Below is a small trained network, with its code and all its weights. Each question gives an input and a class and asks what happens when units are switched off, that is, made to give their printed mean instead of their output.

import numpy as np


def w(rows, s, z=0):
    codes = np.array(rows[::2]) - 128.0
    scale = np.full(codes.shape[1], s)
    scale[-1] = z or s
    return codes * scale


def norm(h):
    return h / np.sqrt((h * h).mean(-1, keepdims=True) + 1e-5)


def f(y):
    return np.maximum(y, 0)


def log_softmax(a):
    a = a - a.max(-1, keepdims=True)
    return a - np.log(np.exp(a).sum(-1, keepdims=True))


def net(x, mask):
    res = np.array(x, float).reshape(1, 8) / 4 @ E
    u = 0
    for l in range(2):
        y = f(norm(res) @ A[l][:, :-1].T + A[l][:, -1])
        res = res + np.where(mask[u : u + 6], y, B[l][:, -1]) @ B[l][:, :-1]
        u += 6
    return log_softmax(norm(res)[-1] @ U[:, :-1].T + U[:, -1])


A, B = {}, {}
E = w([
[100,139,119,150,143,98,71,48,83,166,132,97],'x0',
[121,198,76,147,243,31,53,3,204,114,212,59],'x1',
[95,115,180,200,207,108,112,217,120,60,132,131],'x2',
[126,153,119,120,166,159,185,218,214,120,108,148],'x3',
[106,181,44,143,106,194,140,142,96,41,111,79],'x4',
[156,123,181,127,51,153,113,123,101,109,173,130],'x5',
[206,94,187,87,105,140,131,95,82,82,201,91],'x6',
[186,87,92,97,170,99,142,166,158,228,101,165],'x7',
],0.0069)
A[0] = w([
[191,103,151,125,114,109,190,161,128,248,111,139,83],'L0N0',
[151,95,220,154,169,17,27,105,189,119,199,86,36],'L0N1',
[76,185,102,122,203,87,133,141,146,182,145,164,157],'L0N2',
[197,131,122,114,170,132,178,132,166,206,98,199,108],'L0N3',
[24,61,89,164,97,110,61,107,139,254,136,109,73],'L0N4',
[75,193,83,128,203,172,134,114,181,57,156,95,4],'L0N5',
],0.0077,0.0034)
B[0] = w([
[135,75,62,97,176,77,211,125,219,125,112,108,209],'L0N0',
[164,177,132,175,131,116,123,191,160,154,254,202,254],'L0N1',
[187,139,136,142,45,159,121,142,113,76,158,38,220],'L0N2',
[149,27,127,7,129,153,155,122,142,164,178,148,206],'L0N3',
[62,147,112,145,132,96,138,87,73,160,61,197,207],'L0N4',
[104,115,70,219,133,155,91,103,161,107,97,24,205],'L0N5',
],0.0096,0.0073)
A[1] = w([
[122,110,112,60,172,107,161,117,154,201,118,88,81],'L1N0',
[88,110,94,111,5,107,108,62,36,125,144,117,139],'L1N1',
[59,182,79,115,190,140,84,136,170,69,121,30,82],'L1N2',
[81,138,65,178,146,110,174,102,176,56,144,68,3],'L1N3',
[101,166,117,180,115,87,76,25,59,255,67,230,72],'L1N4',
[79,99,169,113,163,161,138,237,167,100,77,151,88],'L1N5',
],0.0075,0.0038)
B[1] = w([
[139,97,150,108,83,66,90,84,163,139,80,129,220],'L1N0',
[146,185,210,79,113,146,113,151,84,144,111,97,248],'L1N1',
[135,209,45,145,73,130,89,91,194,89,90,78,255],'L1N2',
[97,82,62,201,69,221,106,67,164,120,90,12,230],'L1N3',
[84,194,176,125,225,126,187,104,125,172,95,176,239],'L1N4',
[78,93,51,176,215,120,75,141,38,41,88,122,226],'L1N5',
],0.011,0.0052)
U = w([
[49,185,181,81,192,112,145,82,85,206,56,168,128],'0',
[181,160,178,173,184,98,101,142,176,157,237,169,87],'1',
[124,169,72,174,86,192,65,84,185,99,103,48,230],'2',
[198,148,196,62,41,214,114,140,65,99,135,80,18],'3',
[192,9,101,21,129,102,174,135,195,200,95,160,74],'4',
[52,47,105,146,172,190,122,207,63,79,55,175,4],'5',
],0.011,0.0027)

Each question gives the input, the list of numbers given to net, and the class t.
The units are the neurons (one row each of A and B). Each row of codes is followed by its name. A weight is (code - 128) times the scale printed after its matrix; where a second scale follows, it is the last column's (A, B and U).
mask holds one flag per neuron, layer by layer. A switched-off neuron (its flag False) gives its mean, the last column of its row in B, instead of its output. The means were averaged over made-up inputs and are rounded, as every weight is.
A unit's drop is (log p(t) with every unit on - log p(t) with that unit switched off) / (log p(t) with every unit on - log p(t) with every unit switched off).
The circuit of an input: a set's keep is (log p(t) with only the set's units on - log p(t) with every unit switched off) / (log p(t) with every unit on - log p(t) with every unit switched off). Starting from all 12 units, units are removed one at a time, each time the one whose removal leaves the highest keep (on an exact tie, the one counted first), for as long as the keep stays at least 0.8.
units of the circuit, in order: the units of the circuit, biggest drop first
k most important neurons: the k neurons with the biggest drops, biggest first
k most important neurons of layer l: the k neurons of layer l with the biggest drops, biggest first
drop when u is switched off: that unit's drop, to one decimal
input [4,-4,3,2,-7,-4,-6,2], class 4: units of the circuit, in order : L0N3
input [8,-5,-2,-4,6,-8,5,-1], class 0: 2 most important neurons : L0N2; L1N4
input [4,-6,-8,1,5,-4,-5,-8], class 0: 4 most important neurons : L0N2; L0N5; L1N4; L0N0
input [-7,-1,-2,-1,3,-4,5,-2], class 3: 2 most important neurons : L0N0; L0N5
input [4,7,8,-6,3,5,-2,3], class 1: 2 most important neurons : L0N1; L0N0
input [6,-6,-7,0,7,-4,-7,4], class 0: 2 most important neurons : L0N4; L1N4
input [4,5,-7,-4,-7,0,4,2], class 0: 2 most important neurons : L0N4; L1N4
input [4,5,-7,2,0,-7,3,5], class 4: units of the circuit, in order : L0N3; L1N2
input [-4,-5,-5,8,6,3,3,-5], class 5: units of the circuit, in order : L0N2; L1N5
input [-4,-1,1,-7,-3,-3,4,1], class 1: 2 most important neurons : L0N1; L0N3
input [8,-4,6,2,4,-4,7,2], class 5: 2 most important neurons : L0N5; L0N2
input [-7,-6,-7,-6,-7,-1,3,-5], class 4: 2 most important neurons : L0N0; L0N2
input [0,-6,4,6,7,7,0,-8], class 5: 2 most important neurons : L1N5; L0N2
input [8,-6,-1,-4,1,3,-4,7], class 0: units of the circuit, in order : L1N4
input [7,5,0,-6,-2,1,-4,-1], class 0: 2 most important neurons : L0N4; L1N4
input [0,2,1,5,-8,6,-3,1], class 4: 2 most important neurons : L0N3; L0N0
input [8,0,4,6,-6,-7,0,1], class 4: 3 most important neurons of layer 0 : L0N3; L0N0; L0N4
input [3,-3,-7,7,-5,5,-7,-4], class 4: 2 most important neurons : L0N0; L0N3
input [1,6,6,-7,-3,-5,-5,7], class 1: 2 most important neurons : L0N1; L0N2
input [5,-2,1,-2,-2,-8,4,3], class 4: 2 most important neurons : L0N0; L0N3
input [0,-8,-2,-8,-4,2,4,3], class 4: units of the circuit, in order : L0N0
input [6,-6,-4,7,4,1,2,-7], class 3: drop when L0N0 is switched off : 0.1
input [0,4,-1,-5,-8,5,-2,-7], class 1: drop when L0N1 is switched off : 1.5
input [8,-1,0,-6,-4,0,-8,-3], class 0: drop when L1N5 is switched off : 0.0
input [2,6,2,-3,-2,-3,7,-2], class 1: drop when L0N1 is switched off : 1.9
